Below are the code and all the weights of a small trained network. Each question names an input and a class and asks about switching units off, where a switched-off unit gives its printed mean instead of its output.

import numpy as np


def w(rows, s, z=0):
    codes = np.array(rows[::2]) - 128.0
    scale = np.full(codes.shape[1], s)
    scale[-1] = z or s
    return codes * scale


def f(y):
    return np.maximum(y, 0)


def log_softmax(a):
    a = a - a.max(-1, keepdims=True)
    return a - np.log(np.exp(a).sum(-1, keepdims=True))


def net(x, mask):
    res = np.array(x, float).reshape(1, 7) / 4 @ E
    y = f(res @ A[0][:, :-1].T + A[0][:, -1])
    res = res + np.where(mask, y, B[0][:, -1]) @ B[0][:, :-1]
    return log_softmax(res[-1] @ U[:, :-1].T + U[:, -1])


A, B = {}, {}
E = w([
[126,127,128],'x0',
[129,129,132],'x1',
[130,221,254],'x2',
[104,36,203],'x3',
[127,130,123],'x4',
[240,107,125],'x5',
[127,128,127],'x6',
],0.0075)
A[0] = w([
[81,80,78,88],'n1',
[59,129,92,116],'n2',
[224,81,95,40],'n3',
[117,186,165,23],'n4',
[179,40,89,75],'n5',
[138,81,86,116],'n6',
[117,63,182,137],'n7',
[75,143,136,219],'n8',
[226,93,150,108],'n9',
[107,61,168,194],'n10',
[147,176,94,243],'n11',
[117,142,171,33],'n12',
[113,170,104,248],'n13',
[208,144,155,19],'n14',
[35,122,114,165],'n15',
[246,124,142,130],'n16',
[217,73,120,143],'n17',
[27,121,117,69],'n18',
[84,66,162,180],'n19',
[173,73,93,62],'n20',
[122,87,159,252],'n21',
[95,81,73,2],'n22',
[103,108,62,56],'n23',
[188,194,227,35],'n24',
[120,26,195,156],'n25',
[135,181,191,46],'n26',
[104,90,71,2],'n27',
[28,145,99,197],'n28',
[119,146,185,172],'n29',
],0.011,0.0046)
B[0] = w([
[88,110,142,199],'n1',
[147,141,197,181],'n2',
[72,118,211,205],'n3',
[72,30,66,162],'n4',
[69,149,131,231],'n5',
[97,136,163,201],'n6',
[138,255,64,208],'n7',
[171,127,187,208],'n8',
[90,225,162,205],'n9',
[178,200,84,232],'n10',
[194,212,95,224],'n11',
[48,104,138,146],'n12',
[250,208,93,217],'n13',
[43,131,187,157],'n14',
[147,169,215,215],'n15',
[97,203,213,220],'n16',
[153,118,218,231],'n17',
[103,148,224,187],'n18',
[162,185,111,227],'n19',
[48,123,161,192],'n20',
[219,149,83,235],'n21',
[19,60,109,171],'n22',
[80,103,136,176],'n23',
[9,30,101,213],'n24',
[162,242,56,253],'n25',
[43,11,81,181],'n26',
[43,85,136,165],'n27',
[164,138,206,232],'n28',
[124,78,76,196],'n29',
],0.006,0.0063)
U = w([
[2,91,95,56],'0',
[138,165,77,127],'1',
[140,123,131,236],'2',
[139,106,211,41],'3',
[161,104,141,249],'4',
[128,129,100,204],'5',
[140,121,127,144],'6',
[163,54,68,3],'7',
],0.015,0.0052)

Each question gives the input, the list of numbers given to net, and the class t.
The units are the neurons (one row each of A and B). Each row of codes is followed by its name. A weight is (code - 128) times the scale printed after its matrix; where a second scale follows, it is the last column's (A, B and U).
mask holds one flag per neuron, in row order. A switched-off neuron (its flag False) gives its mean, the last column of its row in B, instead of its output. The means were averaged over made-up inputs and are rounded, as every weight is.
A unit's drop is (log p(t) with every unit on - log p(t) with that unit switched off) / (log p(t) with every unit on - log p(t) with every unit switched off).
The circuit of an input: a set's keep is (log p(t) with only the set's units on - log p(t) with every unit switched off) / (log p(t) with every unit on - log p(t) with every unit switched off). Starting from the 12 units with the biggest drops (on a tie, the unit counted first), units are removed one at a time, each time the one whose removal leaves the highest keep (on an exact tie, the one counted first), for as long as the keep stays at least 0.8.
units of the circuit, in order: the units of the circuit, biggest drop first
most important unit: the unit with the biggest drop
top k neurons: the k neurons with the biggest drops, biggest first
drop of u: that unit's drop, to one decimal
input [-8,4,8,0,6,-4,6], class 0: units of the circuit, in order : (n24, n26)
input [-6,-6,-4,3,-5,8,5], class 3: units of the circuit, in order : (n17, n3)
input [4,-1,-7,-2,4,8,1], class 3: most important unit : n17
input [6,-1,7,-4,-1,1,-4], class 0: top 2 neurons : (n24, n26)
input [4,-1,-5,6,8,8,-6], class 3: top 3 neurons : (n17, n3, n16)
input [-6,3,7,-6,1,0,-4], class 0: top 2 neurons : (n24, n26)
input [-7,7,7,5,-7,2,5], class 0: top 2 neurons : (n24, n26)
input [0,5,7,-4,3,-7,5], class 0: top 3 neurons : (n26, n24, n4)
input [6,4,6,0,0,-4,-4], class 0: top 3 neurons : (n24, n26, n4)
input [5,2,4,4,5,2,-2], class 5: drop of n24 : 0.1
input [4,6,-7,-7,1,7,0], class 0: drop of n3 : 0.2
input [-4,1,-2,8,-4,-1,8], class 1: drop of n7 : 0.1
